In the rows, zero is written as 128.
[143  82 118 117 134  91 148 118 100  97 158 133 140 170 169  62 146  75
 129 125 115  80 155 145 142  82 137 148  87  40 127 120 117 120 112  80
 135 120 171 111  93 115  81]
C
[127 127 109 149 118 123 140 138  86  67 167 160 164 168 153  96 148 144
 160 106 101 116  74 137  56 108 147 169 121  82  88 128 102 103 140  73
 134 159 124 163  94 181 105]
S
[164 100 120 115 148 143 155 120 137  70 138 120 152 142 128 116 144 121
 109 158  98 117 145 109 115 177 126 130 124  74 154 119 135 141 137  99
 129 111 176 129 133 160 116]
Y
[144 131 129  98  92 126 103 126 104 111 151 166 172 121 125  80 151 121
 136 131 106 109 150 115  96 101 146 121  31  67 130 121 102 122 125  20
 155 141 143 119 160 116  91]
T
[125 135 135 134 126 142 119 164 157  84 169 128 126 187 168 145 160 141
  96 150  89 155 169  64  66 181 144 139 103  60 166 145 137  98 118 111
 137 110 177 137 168 128 122]
N
[169 123 103 114 150 101 124 146 136  69 160 126 177 131 153  73 144 123
 123 127  84 102 151 152 114 114 116 153  88 115 111 100 104 138 141  54
 115 121 102 126 112 131 102]
B
[141  80 156 125 123 147 150 155  86  71 163 159 167 161 142 129 178 120
  63 115 108 113 104  56 115 157 140 108 137 107 143 149 157 111 128 164
 162 112 217 141 166 103 154]
X
[160 127 121 115 139 141  99  70 146  90 126 100 182  95  75  69 178  96
 125 127 118 176 133 206 105 119 120 109  94 120 178 106 127 164 157  77
  89 121 142 135  76  98  64]
P
[123 115 123 140 168 160 142 100 130 100  73 118 109 109 110 100 129 123
 138  93 132 148 172 131 155 142 136 156 103 108 117 136 129 158 115 170
 151 135 126 133 142 114  81]
C
[146 134 149 132 152 145 174 159 126 106 126 115 181 157 139 115 125 127
 119 166 101 106 115 113 111 198 115 158 144  68 147 106 171 123 129 127
 121 117 161 127 172 137 126]
Y
[108  95  91 132 117 166 167 177 153  75 141 143 154 184 178 168 118 151
  97 131 110 140 134 138 108 169 143 157 148  59 105 142 159 166 117 120
 129 127 183 150 151 159 139]
S
[151  90 164 123 160 117 121  71  82  81 151 121 202 131 142  95 158 154
 148  86 111 142 107 143 126 100 132 162 100  86  99 110  99 149 139  93
 160 152 130 151 108 141 120]
X
[164 135 169 140 160 177 151 125 124 124  95 161  89 110  65 139 125 142
 106 127  88 111 153 101 137 131 107 143 117 147 103 103  93  85 158 123
 113 117 135  99  89 123 144]
Y
[119 132 147 132 162 150 163 126 150  98  77 132 113 209 108 147 145 154
 128 127 114 178 136 126 100 159 114 111 169 115 156 111 128 129 149 139
 145 116 219 103 187  92 139]
T
[152 110 186 125 120 160 115 121 100 160  94 142  86 121  85 131 137  97
 129 111  92 152 156  96 181 112 147 106 120 146 120 128 123  98 133 109
 157 144 151 102 130 102 106]
C
[ 77 125 154 106 158 187 153 142 109 106  72 159 104  84  71 164 112 171
 143  91 107 151 114  90 145 156 150 139 123 127 113 104 114 154 124 143
 241 137 144 116 198 144 119]
T
[ 99 103 138 138 151 150 149 113  85 136  58 173 117 131 142  90 117 121
 129  99  98 175 142 120 153 153 142 123 121 122  69 111 150 167 108 202
 168 136 156 105 127  94 149]
N
[125 121 153 134 143 189 133  84  84 120  91 149 158 152  89 127 125 131
 130  99 113 188 149 139 174 148  98 155 115 120  92 112 128 118 125 135
 178 113 123 120 125 116 113]
F
[111  99 135 127 139 171 120 112 142 142  76 133 100 132 107 100 153  90
 114  76 100 197 174  99 178 136 147 117  96 114 101 101 139 124 106 151
 152 117 144  98 172  80 128]
V
[157  87 203 133 137 129 145 119 135 115 152 132 117 115 110 149 134 118
 102 163  81 115 139 100 174 142  95 126 157 112 152 131 138 131 127  96
 123  81 177  89 154 127 132]
Y
[124 144 159 129 196 132 145  94 107 102  77  65 153  99 116 109 136 127
 156 132 110 210 115 181  93 138 155 119 153 124 144 112 132 190 159 178
 113 152 116 140  90  67  88]
N
[145 108  85 137 133 101 131  66 132  72 148 141 196 185 150  64 179  92
 137 103 117 173 101 149 101 117  99 177 111  93  96 116 106 106 122  99
 124 129 131 153  49 127 113]
F
[147 140  62 138 118  88 157 183 126  75 124 104 163 192 162 137 145  73
 113 188 123 138 155  81 102 184 125 138 144 117 137 162 159 104 107 126
 112 106 171 104 153  42 111]
B
[127  91 119 133 127 123 126  87  79  78 143 139 137 141 167  96 149 119
 143 111 116 161 109 140 147 101 118 130 120  95 111 182  90 145 126 161
 120 138 152 140  74 100 144]
T
[188 154  95 153 160 135 105 141  92  57 128 136 128 148 124  80 151 128
 130 146 110  89 145 129 141 103 149 169  72 130  90 105  91  95 138 111
 118 134 115 129  72 116  95]
P
[110 177 114 138  81 142 126  74 153 144 109 185 163  80 123 112 162 128
 179  91 143 206 103 153  54 134 157 150 128 107 158 121 147 131 142  52
 103 141 168 123  94 162 113]
T
[136 101  76 117 123 152 122 111 160  67 147  99 115 172 168 162 158 132
  97 127  92 152 184  81 124 181 104 109 158 114 173 155 138 111 134 104
 121  95 189 130 139 130 137]
B
[123 191 171 131 128 150  86 131 127  95 100 120 113 110  95 106 171  84
 126 100  81 155  68 156  48 121 113 130  90 100 207 109 126 106 171  52
 123 126 149 154 141 158  77]
V
[131 124  86  98 152 148 129 213 143  99 166 127 122 193 158  91 128 106
 101 160  79  79 155 115 101 201 137 116 107 109 161 176 129 115 116 157
 136 132 169 174 203 179 120]
S
[113 170 145 148 121 119 132  83 119 153  98 119 171 103  42  78 163  91
 168  76 118 132  69 196 118 135  92 104 104 158 167  78 161 112 145 103
  82 126 130 128 106 104  95]
D
[116 101  91 119 149 191 135 110 155 127 110 115 117 130 111 156 132 115
 114 125 123 159 191 110 200 139 114 135 143 121 100 104 137 117 104 112
 165 115 113  99  82 109 123]
F
[163 101  84 141 156 122 166 114 123  63 145 137 179 141 103  61 183 131
 153 115 125 107 112 150  93 104 115 156  68  95 113 111 111 146 146  71
 109 133 114 132 125 106  78]
T
[121 124 118 140 110 112 139 166 133 148  76 172 117 146 120 132 106 154
 140  99  86 163 138 119  92 131 150 164 114 111  75 131 130 138 137 180
 157 119 125 136 105 119 144]
N
[157 119  79 119 129 171 139 146 147  52  97  88 134 187 119 163 194  71
 112 133  91 173 110 141 113 127 114 120 125 100 166 172 141 130 152 123
 152 113 162 126  74 134  81]
F
[138 161 118 130 106  98 130 151 176 127 166 173 170 197  96 110 138 114
 112 149 124  89 167 124  77 191 123 117 139 108 157 106 140  81 105  61
  98 103 190 111 132 136 146]
D
[150  88  81 153 115 123 123 129 145  45 189 137 158 143 178  70 180  94
 126 136 101  91 181 103 133 175 120 103 160  78 201 201 156 162  98  81
 119 106 180 115 106 161  99]
C
[ 93 169 148 130 160 150 137  48 152  88 144 109 151  80 107 111 175 121
 108 101 143 175 106 136 138 106 146 129 106 136 140  62 144 104 153  90
 105 126 151 127 137  93 111]
X
[119 154 119 155 132 155 103 113 104 142  76 156 102 118  95 101 131 150
 152  95 106 140 173  66 141 128 148 144 103 126 103 130  73  76 137 162
 125 131 101 103  96 110 193]
V
[132 134 124 134 145 147 142 112 110 104 119 121 124  71 104 161 125 149
 117  88 112 157 126 116 163 163 132 125 114 196 110 138 110 151 134 106
 118 141 104 138 122 119 135]
B
[158 108 128 123 123 112 136 118  83 142 148 143 142 124  98 105 146  90
 139 130  86 115  99 142 121  79 112 151  56 136 114  74 115  98 150  42
 126 123 127 119  89 102  87]
N
[112 122 121 126 161 163 140 164 107 109 103 133 129 122 136 143  73 163
 121 143  97 161 144 151 122 164 129 166  94 122  99  75 134 162 132 170
 152 113 150 145 140 103 112]
N
[118 141 140 131 148 118 154 156 150 100 161 153 147 205 125 127 136 124
 113 130  70 116 163 126  83 202 131 169 152  81 144 172 146 120 126 136
 123  92 164 132 125 137 121]
N
[128 128 138 129 135 138 152 156 173  73 101 123 159 183  95 152 189 110
 108 127 112  93  92  71  88 190 132 140 171  72 150 157 161 113 116 166
 153 133 158 135 156 164 158]
D
[163 114  96 118 134 119 131 107 102 138 154 135 161 110 128  84 159  90
 144 115 112 142 133 133 148  88 114 164  79 103 130  70 103  86 130  37
 155 121 106 132  66 133  84]
F
[117 138 164 146 114 199 118 114  94 134  96 143 126 128  78 137 156 129
 111  79 105 186 143 120 182 146 135 117 111 112 132  89 158  98 135 111
 154 120 152 112 123  93 110]
P
[115 120 135 132 106 149 119  60 162  92 116 115 158 114  95  97 172 115
 134  86 122 192  94 153 126  91 138 128  92 113 142 104 130 128 167 129
  97 136 140 138  91 126 122]
C
[160 133 109 118 148 114 141 154 112 115 183 144 169 166 132  82 148 113
 165 153  72 130 136 123 107 107 112 151 117 111 106  82  90  53 151  88
 148 112 142  96 113  89 118]
J
[179 159 144 116 123 128 103 105 142 122  99 123 158  81  73  79 170 111
 132 118 129 105 155 144  89 105 158 124  62  92 160  68 142 115 156  88
  98 123 120 147 128 129  78]
D
[153 151 119 129 139 117 141 110 161 114  67  95 158  93  84  98 191  98
 125  89 133 225 129 151  91 114 141 114  71 150 176  77 128 130 181 137
  61 122 135 122 103  67 118]
B
[161 172 134 161 172 147 171 194 104 110  90 150 110  97 100 107 105 171
 129 108 113 118 158  89 134 138 149 157 113 135 106  96  99  98 145 180
 146 121  81 122 119 120 132]
Y
[117 170 138 122 139 148 131  83 113  76  59 170 149 187  84 156 167 120
 138  63  73 140 144  89 105 155 119 139 144 113 118 142  95  87 149 127
 183 134 187  94  93 114 178]
J
[159 108 125 133 153  82 153 134 143  98 176 126 164 153 160  73 163  80
 117 143 100 141  99 167 122  88  91 141 119  78 102  84 106 113 110  55
 127 129 138 121 121  87  93]
D
[123 140 119 104 130 135 137  70 135 126  97  96 151  89 104 106 172  94
 127  60 114 148  80 186 163  99 152 115 133 121 160 100 170 159 147  85
 143 132 137 139 111 132  77]
P
[189 107 115 125 114 142 111 106 108  99 159 136 129 158 117  99 187 118
 148  98  57 129 121 139 120  62 128 136  62 113 133 105  85  82 181  10
 121 136 137 147 116 179  87]
S
[147  93 164 116 107 145 130 125 153 100 149 135 147 194 136 144 167 111
 105 148 143 130 112 111  67 177 163 104 159  89 125 194 163 129 100 192
 101 132 205 134 142 158 144]
D
[103  89 147 136 164 163 143 127 133 107 111 160  95 118  87 133 122 138
 135 106 131 195 151 138 143 158 121 141 147 120  98  84 123 152 110 120
 165 129 145 129 118 116 100]
T
[184 101 105 144 116  78 113 126  67 103 174 146 187 161 161  59 171  86
 162 129 136 153 132 139 104 112 147 161  39  89 118 148 102 110 119 114
 105 137 162 142  64 125 108]
X
[132 141 109 124 127 153 115 123 140  82  96 167 149 205 108 113 163 103
 117 166 111  82 127 102  60 187 135 175 146  74 124 126 157  85 123 126
 134 120 212 120 104 153 122]
P
[117 105 143 146 144 171 115 113  82 135  66 133 147 114  72 112 122 147
 157 101 111 191 105 160 148 128  76 132 141 144 127  92 110 136 138 171
 172 127 137 111  88  95 128]
P
[167 133 142 137 122 171 104  94 140 145  63 151 126  95 101 147 153  82
  99 122 142 194 144 129 152 101  93 142 121 169 124 138 110 118 131 133
 110 132 126 112  40 104 155]
F
[136 153 143 131 120 102 106 121 126 100 136 132 173 104  75  55 176  71
 126 113 160  86 107 150  69 114 141 126  73 105 165  68 148  91 124 134
  69 123 136 148  68 112  96]
D
[124 136 123 128 110 116 147  61 133 113 204 160 145 111 165  77 168 145
 164 105 112 160 130 108 111  74 161 151 119  49 149 115  82  82 146   4
 160 130 136 107 120 190 109]
C
[151 116 152 124 120 149  92 163 128 163  83 161 134 126 105 138 125 136
 137  89  83 130 151  85 181 122 103 120 101 157  99  99  84 101  92 121
 193 154 129  87 130 134 184]
D
[154 109 112 140 118  98 144 151 126  71 174 147 163 176 133 115 152 107
 124 111 135 158 111 171  92 108 110 164  98 104 110  99 107 116 139  49
  98 120 120 126  46 156 118]
B
[151 120 104 147 115  58 112  84 131  68 153 136 139 141 138  57 191 113
 143  95 115 142 120 133  88  92 115 135  58 114 145 131  84 109 157  97
  67 108 133 137  72 143 136]
B
[159 142  86 133 124 151 124 129 170 122  73 147 125 170 107 136 188  72
 128 133  99 165 158  96  90 195 121 146  94 101 146 152 146 114 111  56
 156 134 170 128 123 161  85]
F
[137 174 145 132 129 164  95  70 121 114 110 122 153 116 103  84 173 100
 117 113 108 127 130 155 134 136  97 126  88 115 207 108 147  95 173 116
  75  96 153 149  85 147 123]
F
[144 107 126 147 121 125 150 150 136 115 146 156 115 230 118 126 135 128
 111 129  92 151 163 135  83 195 146 147 116  52 122 153 129 118 140 103
  89  91 195 146 142 133 131]
V
[124 159 151 142 128 125 126  92 127  96 125 136 129  83 141  94 187  82
  90  94 107 108  95 117 126 101 138 131  71 118 157 102 169 127 139  83
  89 126 137 137 119 111 109]
N
[110 126 129 134 152 171 170 149 127 135 104 138 139 140  80 160 111 189
 125  96 139 169 170 122 119 106 145 140 119 118  66 105 104 110 146 160
 162 129 112 102 117  68 141]
X
[109 142 122 166 134 130 111 133 138 133  74 141 118 100 138 107 111 120
 160  99 104 129 158 176 177 148 116 116 116 130  84 102 163 178  76 118
 122 133 140  97 112 102 100]
D
[136 143 126 120 138 136 115  72 194  94  93  93 156  99  51  79 181 114
 152  84  87 135 115 179 105 117 152 122 115 120 174  83 148 149 195  88
  80 138 121 158  72 152  82]
C
[172 110  65 143 136 107 135 142 147  65 141 154 143 125 171 113 153 106
 117  94 102 144 124 136 130  90 129 184  55 152 101  96 112 152 113  78
 136 121 140 123  89 139 104]
N
[151  80  71 122 142 121 154 163 145  88  99 125 122 159 167 132 143 116
 111 138 109 139 149 108  85 180 136 130 144 111 117  97 164 154 123 117
 124 119 195 135 127 116 107]
B
[139  97 111  91 143 136 142 139 123  73 126 142 152 186 107 119 149  98
 137 153 140 117 144 100  97 179 154 140 153 106 170 131 150 124 117 159
 168 105 213 123 162 145 109]
T
[144 139 148 124 118 128 115  48 147 156  91 105 148 103  90  79 181  68
 128  80 155 151 151 158 163 104 124 109  89 112 164  98 169 112 125 141
  78 114 134 125 129  95 108]
D
[103 130 127 113 134 168 114  83 148 140  91 131 108 144  82  86 144  92
 157 117  75 122 158 116 197 124 122 147 102  93 107 109 129  83 140 107
 164 136 114 103 131 153 118]
C
[141 170 166 143 137 172  94 158 140 105  99 143 116 105 104 147 119 134
 117 143 115 172 184 138 151 132 141 150  99 125 120 148 117 138 128 150
 138 106 104 113  98 132 110]
F
[118 149 131 124 114 154 117 136 147 122 163 148 156 126 134 125 163 128
 133 125  76 171 140 107  96 169 131 134 116 107 184 162 126  99 129 117
 142  91 182 120 130 148 111]
F
[116 153  73 119 168 132 150  79 191 173 107  90 131  43 116  73 141 139
 145 109 127 176 116 157 107 102 131 103 145 154 166  88  92 143 168 103
  82 139  92 125 123 108 158]
V
[160 107 126 133 156 136  96  30 112  84 163 104 168 118 129 114 159 154
 144 112  97 139 116 151 111  89  70 143  92 158 125  96  79 112 154  34
 110 137 165 141  99 102 100]
X
[163 111  96 149 132  70 147  78 123  90 127 149 158 140 135  65 151  94
 139 134 133 174  88 160 101  65 109 156 121 111  99  94  81 140 144  44
 118 119 127 112 112 107 128]
V
[137 176 115 128 147 141 123  85 157  96  94 122 145  81  79  81 171 108
 151 112 136 175 111 176  52  91  91 126  96 137 164  83 126 116 179 117
 112 113 125 128 121 102  85]
J
[126 115 130 127 148 162 126 129 140 118  71 141 114 122  90 136 146 110
 113  75  94 188 140 103 119 136 127 154 109 102  91 132  88 131 121 101
 175 150 102 132 127 109 129]
V
[118 157 114 165 111 157 119 105  78 163  63 172  89  70  81 127 116 125
 146  88 108 180 157  98 166 146 129 134  99 126 118 119  95 113 138  80
 142 130 108 118 103 114 156]
V
[158 121  87 144 131  88 108 104 102  79 131 117 162 142 195  59 138  94
 156 127 129 112 101 156  95  64 102 166 125  95 117 139 102 137 116  94
 122 126 114 123 107 119 111]
V
[109 140 138 144 143 154 114  91 147 135  54 131  58 106 139 117 152  98
 127  99  93 190 181 116 188 136 108 102 143 132 111 111 153 128 127 108
 135 123 130  89 137 114 125]
B
[152 103 120 101 114 131 116 144 158 102 139 121 193 224 141 135 132 126
 144 191  66 175 115 139 112 177 120 164 139  74 129 118 142 124 145 113
 165  98 191 138 152 175 129]
F
